[[ -62.51  -76.44  -59.33  -20.23   10.93  -90.93]
 [ 121.40 -145.73  114.58 -188.50  -84.15  -18.34]] -20.23

[[-0.1 -0.2  1.5 -0.1]
 [-0.5 -1.7 -2.0 -1.2]] -0.1

[[-0.20 -0.17  0.10 -0.03]
 [-0.17  0.09 -0.01 -0.19]
 [-0.14  0.13 -0.08 -0.20]] -0.03

[ 12.417  -8.651 -16.332 -17.432   2.830  -6.113] -17.432

[ 0.15  1.15 -0.93 -0.21] -0.21

[[ 108.094  -97.184 -104.185  164.589  -83.922 -129.719]
 [ 118.455  -99.031 -129.301  126.610  -93.231 -114.232]] 164.589

[-0.12  0.17 -0.14  0.15 -0.11  0.19 -0.08] 0.15
---
[  81.5   16.7 -152.6  121.9] -> 16.7
[ 0.3 -0.6 -0.3 -1.7  1.3  0.8] -> -1.7
[ 1.972 -1.148  0.611  1.680  0.807 -0.771  1.269] -> 0.807
[ -2.7  14.6 -11.3  13.2   2.7  -0.8   5.8] -> 2.7
[ 0.8 -1.6 -0.1 -1.3  0.5  1.1] -> -1.3
[ 113.744  -84.422 -164.126  -19.435] -> -84.422
[ 0.78 -1.38  0.01  1.60  1.87] -> 0.01
---
[ 42  27 -14  23  45  -9  12] | 23

[ 17 -13 -53  51 -16 -57] | 51

[ -8   6  46  30 -23   9] | 30

[[27 17 15 16 45]
 [34 23 20 -5 -6]] | 16

[ 51 -28   7  -6 -22  19   2] | -6

[[ -3  62   2  -1]
 [-33  -3  18  -1]] | -1

[ 45  31  22 -27  -1  57] | -27
---
[[-40  37   6   6  -8]
 [ 40  12  45   9  -7]] -> 40

[[ 20 -57  -5   9 -24]
 [ 20 -51  -7   3 -15]
 [ 21 -58  -7   1 -17]] -> 20

[[-14 -17   3   4]
 [-10  14   8  11]
 [ 37   2  52 -12]] -> -10

[[ 56  58   6  -1 -51  28]
 [ 21  29  46  -5   4 -16]
 [ 17  16 -33  40 -22  -7]] -> 21

[[-51 -14   6  -5   9  11]
 [ -1   1 -10 -33  -5   7]
 [-34   4  38 -26   9   8]] -> -1

[[ 45  46  42 -37 -16]
 [-10  17   2  12 -25]] -> -10

[[-22  10 -15  44 -26 -32 -24]
 [ 38  13 -26 -31 -19 -31  -3]] -> 38

[[-59  -1 -12   4]
 [-13  33 -49 -24]] -> -13

[[ -6  45  24  -1   9 -46]
 [ -2  32  24 -10  10 -39]] -> -2
---
array([ 13.383,  -9.113,  -8.825,  -9.194,   8.249,   4.712, -16.680]) | -16.680

array([[-12.43,   6.43,   5.38,  -9.15,   3.60, -13.99, -10.32],
       [-10.92,   7.52,   7.26,  -9.90,   1.87, -20.46,  -5.80],
       [-20.25,   5.25,  16.22,   3.32,  -5.50, -19.81,   7.44]]) | -20.46

array([[  5.22,  10.75, -22.50,  10.69,   1.43,  17.11],
       [  6.91, -15.22,  -5.66,  -0.19,  14.69,  18.52],
       [ -1.83, -15.94,   6.43,  13.97,  -7.94,  -1.22]]) | -22.50

array([[  11.18,  142.15,  146.72,   52.37,   87.77,  107.80, -162.98],
       [ 118.60,   20.11,   45.08,  201.75,  107.63,  170.01,  167.59]]) | -162.98

array([ 12.479,   4.433,  15.362, -14.906,  13.533]) | -14.906

array([ 1.106,  0.326,  1.481, -1.491]) | -1.491

array([ 0.030,  0.105, -0.179, -0.135, -0.040,  0.006]) | -0.179

array([  84.2,  -55.2,  133.8,  181.2, -183.7,  104.0]) | -183.7

array([[-18.80,  -6.35,   5.81,  13.66,  12.99],
       [-18.77,   2.22,  -7.58,   1.20,  18.25]]) | -18.80
---
array([ 32, -27,  50, -40,  24, -50]) gives -40

array([-55, -46,   4,  50]) gives 50

array([  1,  -9, -17, -45,   5]) gives -45

array([-38, -24,  59,   2]) gives 2

array([-47,   2,  -1,   9,  12,  -5, -15]) gives 9

array([-15,   0,  39,  47]) gives 47

array([[ 14,   2,  35,   3,  -2],
       [ -9,   0, -49,   0,   1]]) gives 3

array([30, -4, 54,  4, 36, 43]) gives 4

array([[-22,  27, -17,  31, -50,  15],
       [-31,  23,   4,  54, -58, -10]]) gives 31
---
Input:
array([[ -12.509,   -5.795,  -98.637,   25.768, -133.800,   62.083,
         -16.931,  -27.445,  -77.612,  -14.896,   -4.964,  -30.880,
        -105.273,  281.837,   33.387],
       [  79.705,   36.532,   80.657,  -54.911,  107.174,  -91.065,
         -18.171,   65.418,   75.371,  125.491,   15.248,   44.673,
         159.377,  281.837,  -68.479],
       [  49.035,   19.925,   39.979,  -20.893,   63.110,  -40.730,
          -9.172,   35.069,   45.770,   66.507,    8.640,   32.415,
          60.909,  281.837,  -21.314],
       [  37.412,   15.250,   55.789,   -9.707,   71.243,  -61.681,
           5.335,   23.840,   43.853,   68.538,    2.620,   38.488,
          73.215,  281.837,  -34.647],
       [-192.806,  -65.383, -100.318,  105.488, -159.700,  201.628,
          90.169,  -87.138,  -66.309, -272.415,  -29.678,  -54.882,
        -252.755,  281.837,  152.970],
       [ 108.738,   26.071,  -39.377,  -35.680,  -27.238,  -55.903,
         -47.433,   40.763,  -24.823,  134.015,   19.983,    0.070,
          74.665,  281.837,  -49.334],
       [ -61.527,    6.670,   89.324,   41.456,  107.719,    8.599,
          47.965,    8.102,   79.958,  -73.458,   -7.730,   16.673,
           8.658,  281.837,   24.220],
       [ 128.110,   65.736,  131.412,  -68.510,  182.671, -149.205,
         -34.025,   89.077,  105.565,  190.949,   13.762,   81.644,
         213.200,  281.837, -114.147],
       [ -29.334,   13.041,  147.007,   20.455,  155.818,  -16.726,
          62.137,   30.074,  124.736,  -47.498,   11.390,   59.163,
          70.829,  281.837,   -2.738]])
Output: -21.314

Input:
array([[ 0.21,  0.03,  0.03,  0.03, -0.15,  0.21, -0.15],
       [ 0.21,  0.01,  0.01,  0.01, -0.15,  0.21, -0.15],
       [-0.16,  0.02,  0.02,  0.02,  0.20, -0.16,  0.20],
       [ 0.22,  0.02,  0.02,  0.02, -0.16,  0.22, -0.16],
       [-0.16,  0.03,  0.03,  0.03,  0.20, -0.16,  0.20],
       [-0.16,  0.02,  0.02,  0.02,  0.20, -0.16,  0.20],
       [-0.16,  0.02,  0.02,  0.02,  0.20, -0.16,  0.20],
       [ 0.22,  0.02,  0.02,  0.02, -0.16,  0.22, -0.16],
       [-0.17,  0.04,  0.04,  0.04,  0.20, -0.16,  0.20]])
Output: 0.20

Input:
array([[ -4.95, -11.96,  -4.82, -19.50,  -4.38,  -2.58, -16.52, -15.88,
         -0.03, -14.10, -18.38,  -8.17],
       [  5.82,   7.21,   3.35, -19.98, -18.19,  -2.99, -16.10,  -6.27,
         -2.95, -11.28, -19.46, -13.36],
       [-17.25, -17.97, -19.51,  -6.17,  -2.86, -10.49, -14.83, -16.08,
        -19.66, -16.25,  -7.49, -15.26],
       [-14.43, -13.43, -18.47, -10.76,  -2.40, -12.14, -13.52, -15.18,
        -17.38, -18.60, -17.64, -13.36],
       [ -6.22,   4.67, -12.92, -13.95, -21.09, -16.27,  -6.81, -14.33,
        -17.00, -12.15,  -8.97, -15.50],
       [ -8.05,   7.76, -11.23, -12.42, -24.46, -20.10,   2.82, -11.79,
        -20.69, -15.23,  -5.87,  -7.06],
       [-17.95, -17.61, -17.51,   8.12,  -7.95, -15.04,  -5.44,  -6.17,
        -13.43,  -3.93,  -1.86, -14.98],
       [  5.72,   1.58,  14.75, -22.07, -16.11,  -0.66, -18.57,  -2.54,
          8.71,  -5.12, -21.75, -17.10],
       [-18.86,  -6.48, -22.48,  -5.30, -19.20, -17.10,  -1.21, -19.60,
        -20.20,  16.81, -19.72, -23.04]])
Output: -15.26

Input:
array([[-100.10,   46.96,   81.98,  -15.92,  -20.84,    8.95,   27.85,
          -3.78,  -54.57,  -86.96,  -17.53],
       [ 131.40,  -96.26, -151.92,   66.28,  -64.73,   35.25,  -13.94,
          55.77,   30.50,  121.27,  -69.97],
       [ -95.37,   34.24,   75.79,  -30.18,   -4.87,   -8.74,   11.81,
         -21.00,  -40.18,  -87.91,   -1.63],
       [ -78.18,   27.95,   57.14,  -36.51,    3.56,  -30.57,   -9.90,
         -30.51,  -32.99,  -77.68,    6.43],
       [ -21.54,  -59.71,  -17.91, -131.82,  100.03, -115.49,  -89.31,
        -129.45,   55.42,  -53.52,  103.14],
       [ 157.70, -178.60, -182.10, -174.96,  170.71, -195.74, -186.93,
        -194.04,  162.52,  117.49,  170.75],
       [ 157.54, -178.52, -182.09, -174.93,  170.80, -195.61, -187.00,
        -194.01,  162.48,  117.30,  170.52]])
Output: -1.63

Input:
array([[ -89.85,  -78.64,   80.13,  -17.78,  -86.90, -124.55,  -84.97,
         -83.90, -147.28,  -54.67,  -80.00,  -82.46],
       [  55.51, -249.31, -191.14, -185.36,   54.13,   27.34, -270.84,
        -275.09,   -1.83,  -17.02, -266.77,   55.77],
       [-189.74,   65.27,   10.19,  147.01, -190.99, -157.50,   69.57,
          68.41, -122.38,  -97.72,   63.88, -193.27],
       [  84.61, -169.99, -152.68, -182.82,   85.04,   54.47, -184.95,
        -183.12,   18.88,   -8.05, -177.38,   85.25],
       [-129.75,   31.39,  143.73,  -23.86, -124.49, -100.17,   48.62,
          49.22,  -72.35,  -16.42,   47.47, -130.47],
       [ -24.51,    7.28, -199.39,  184.84,  -28.73,  -42.68,  -39.31,
         -39.58,  -60.69,  -82.39,  -37.17,  -23.51],
       [-136.59,   -9.32,  192.88, -118.67, -135.90,  -96.22,   18.18,
          20.01,  -67.23,  -20.18,   15.55, -141.61],
       [-132.78,  132.69, -137.88,   74.41, -134.15, -107.10,  153.55,
         152.40,  -80.53, -105.20,  138.93, -130.42]])
Output: -193.27
